Below are the code and all the weights of a small trained network. Each question names an input and a target symbol and asks about switching units off, where a switched-off unit gives its printed mean instead of its output.

import numpy as np


def w(rows, s, z=0):
    codes = np.array(rows[::2]) - 128.0
    scale = np.full(codes.shape[1], s)
    scale[-1] = z or s
    return codes * scale


def f(y):
    return y / 2 * (1 + np.tanh(0.7978845608 * (y + 0.044715 * y**3)))


def softmax(a):
    e = np.exp(a - a.max(-1, keepdims=True))
    return e / e.sum(-1, keepdims=True)


def log_softmax(a):
    a = a - a.max(-1, keepdims=True)
    return a - np.log(np.exp(a).sum(-1, keepdims=True))


def net(x, mask):
    ids = ['αζηθλμπφψ'.index(c) for c in x.split()]
    T = len(ids)
    res = E[ids] + P[:T]
    q, k, v = (res @ M[0].T for M in (Q, K, V))
    z = softmax(np.where(np.tri(T) > 0, q @ k.T / 4**0.5, -1e9)) @ v
    res = res + np.where(mask[0], z, O[0][:, -1]) @ O[0][:, :-1]
    y = f(res @ A[0][:, :-1].T + A[0][:, -1])
    res = res + np.where(mask[1:9], y, B[0][:, -1]) @ B[0][:, :-1]
    return log_softmax(res[-1] @ U[:, :-1].T + U[:, -1])


Q, K, V, O, A, B = {}, {}, {}, {}, {}, {}
E = w([
[24,97,84,67,190,46,170,182,125],'α',
[98,37,87,122,177,138,132,181,68],'ζ',
[45,23,147,155,119,68,117,75,101],'η',
[165,90,243,194,158,1,137,100,85],'θ',
[196,161,162,107,161,92,152,197,123],'λ',
[154,94,108,171,115,210,60,142,91],'μ',
[124,212,196,136,113,55,95,87,149],'π',
[141,220,103,116,114,184,57,160,154],'φ',
[69,139,104,117,56,157,33,113,175],'ψ',
],0.0069)
P = w([
[123,164,27,140,175,139,186,83,41],'0',
[117,105,154,189,205,124,57,174,187],'1',
[76,182,107,255,107,169,176,173,64],'2',
[107,115,242,93,170,214,73,114,135],'3',
[75,180,139,167,46,175,153,181,39],'4',
[171,82,152,44,134,120,41,129,150],'5',
[119,165,80,117,29,138,122,157,2],'6',
[143,95,156,73,90,82,5,205,136],'7',
],0.0079)
Q[0] = w([
[58,115,217,152,136,120,22,237,134],'H1',
[161,190,163,70,149,167,32,97,145],'H1',
[173,11,163,50,208,116,53,111,251],'H1',
[160,109,62,156,90,25,22,224,136],'H1',
],0.022)
K[0] = w([
[191,152,70,132,64,99,84,95,167],'H1',
[53,187,121,107,103,160,76,135,170],'H1',
[126,130,253,116,35,166,99,193,116],'H1',
[170,119,87,18,129,107,115,63,54],'H1',
],0.025)
V[0] = w([
[133,188,195,120,132,4,147,93,117],'H1',
[227,99,151,207,100,167,86,87,102],'H1',
[142,41,157,131,170,111,163,185,51],'H1',
[41,20,132,170,86,87,114,48,102],'H1',
],0.02)
O[0] = w([
[191,119,192,81,100,230,83,66,73,61],'H1',
[224,88,59,161,83,88,55,168,139,123],'H1',
[178,85,67,96,124,165,191,97,234,89],'H1',
[131,247,128,106,87,129,47,61,218,2],'H1',
],0.013,0.0032)
A[0] = w([
[123,109,160,98,189,101,17,180,229,146],'N1',
[89,170,77,138,80,119,200,137,64,111],'N2',
[154,115,90,152,147,65,101,174,127,75],'N3',
[83,147,126,149,125,79,118,160,59,73],'N4',
[119,109,158,109,213,85,10,168,165,251],'N5',
[127,82,186,103,193,138,17,144,185,21],'N6',
[143,229,80,155,87,100,129,101,132,42],'N7',
[156,39,187,100,172,113,43,175,183,93],'N8',
],0.013,0.0029)
B[0] = w([
[174,214,59,78,167,142,163,68,72,185],'N1',
[223,139,193,204,106,103,173,144,149,199],'N2',
[89,119,127,182,61,118,97,35,99,225],'N3',
[144,175,83,100,224,169,77,113,166,250],'N4',
[150,79,204,99,36,154,91,231,121,212],'N5',
[185,87,134,127,101,105,254,135,104,164],'N6',
[55,15,148,141,144,123,118,116,133,177],'N7',
[43,174,144,139,159,86,181,152,198,185],'N8',
],0.014,0.023)
U = w([
[139,198,191,94,115,112,183,73,140,3],'α',
[102,80,90,122,138,84,172,166,197,169],'ζ',
[84,90,153,97,158,140,123,63,99,59],'η',
[201,78,131,81,100,160,114,79,154,127],'θ',
[166,83,162,140,94,110,179,167,39,133],'λ',
[114,130,128,152,75,87,139,94,83,154],'μ',
[120,157,159,71,129,173,93,104,2,231],'π',
[156,162,89,133,174,126,147,99,101,101],'φ',
[99,87,181,143,130,137,66,153,162,168],'ψ',
],0.0053,0.003)

Each question gives the input, a string of symbols that net reads in full, and the target symbol t.
The units are the heads (4 rows each of Q, K, V and O) and the neurons (one row each of A and B). Each row of codes is followed by its name. A weight is (code - 128) times the scale printed after its matrix; where a second scale follows, it is the last column's (O, A, B and U).
mask holds one flag per unit, heads first, then neurons. A switched-off unit (its flag False) gives its mean, the last column of its rows in O or B, instead of its output. The means were averaged over made-up inputs and are rounded, as every weight is.
A unit's drop is (log p(t) with every unit on - log p(t) with that unit switched off) / (log p(t) with every unit on - log p(t) with every unit switched off).
The circuit of an input: a set's keep is (log p(t) with only the set's units on - log p(t) with every unit switched off) / (log p(t) with every unit on - log p(t) with every unit switched off). Starting from all 9 units, units are removed one at a time, each time the one whose removal leaves the highest keep (on an exact tie, the one counted first), for as long as the keep stays at least 0.8.
circuit, biggest first: the units of the circuit, biggest drop first
unit that matters most: the unit with the biggest drop
k most important neurons: the k neurons with the biggest drops, biggest first
drop of u: that unit's drop, to one decimal
input φ φ α, target φ: 2 most important neurons : (N4; N5)
input ζ λ η λ λ ψ, target π: circuit, biggest first : (N1; H1; N5)
input φ ψ φ α μ η, target μ: circuit, biggest first : (H1; N3)
input φ φ π η π φ π, target φ: circuit, biggest first : (N4; H1)
input φ θ λ π μ ζ π ζ, target λ: 2 most important neurons : (N6; N4)
input φ μ φ φ λ λ, target ψ: circuit, biggest first : (H1; N4; N1; N5)
input η λ λ π μ μ λ, target η: circuit, biggest first : (N7; H1; N1)
input λ ζ λ, target λ: circuit, biggest first : (H1; N4)
input μ λ ψ ψ λ λ, target π: unit that matters most : N1
input θ α α ψ η α θ λ, target ζ: circuit, biggest first : (H1; N8; N3)
input π ψ ζ α, target π: circuit, biggest first : (H1; N1; N5)
input θ η π α φ λ μ π, target λ: circuit, biggest first : (H1; N6; N4)
input ζ θ ζ ψ ζ θ θ α, target α: 2 most important neurons : (N8; N1)
input η λ λ ζ η, target η: unit that matters most : N7
input λ θ α λ λ α, target ζ: circuit, biggest first : (H1; N8)
input ζ φ λ α η θ, target α: circuit, biggest first : (H1; N8; N1)
input ζ ψ θ π, target π: 3 most important neurons : (N1; N5; N2)
input ψ α η φ λ η μ θ, target μ: 2 most important neurons : (N3; N1)
input φ θ λ η λ θ, target ζ: 3 most important neurons : (N8; N3; N1)
input λ ζ λ ζ ζ, target λ: most important neuron : (N4)
input θ α μ μ θ λ λ φ, target ψ: 2 most important neurons : (N1; N4)
input θ η λ η φ, target θ: drop of H1 : 1.0
input λ ζ λ ψ α θ φ, target λ: drop of H1 : 0.9
input η μ α ψ ψ ψ ζ μ, target π: drop of N1 : 1.0
input μ η α η α, target μ: drop of H1 : 1.5
input η π μ μ, target λ: 2 most important neurons : (N6; N4)
input ζ λ η λ μ, target ζ: most important neuron : (N3)
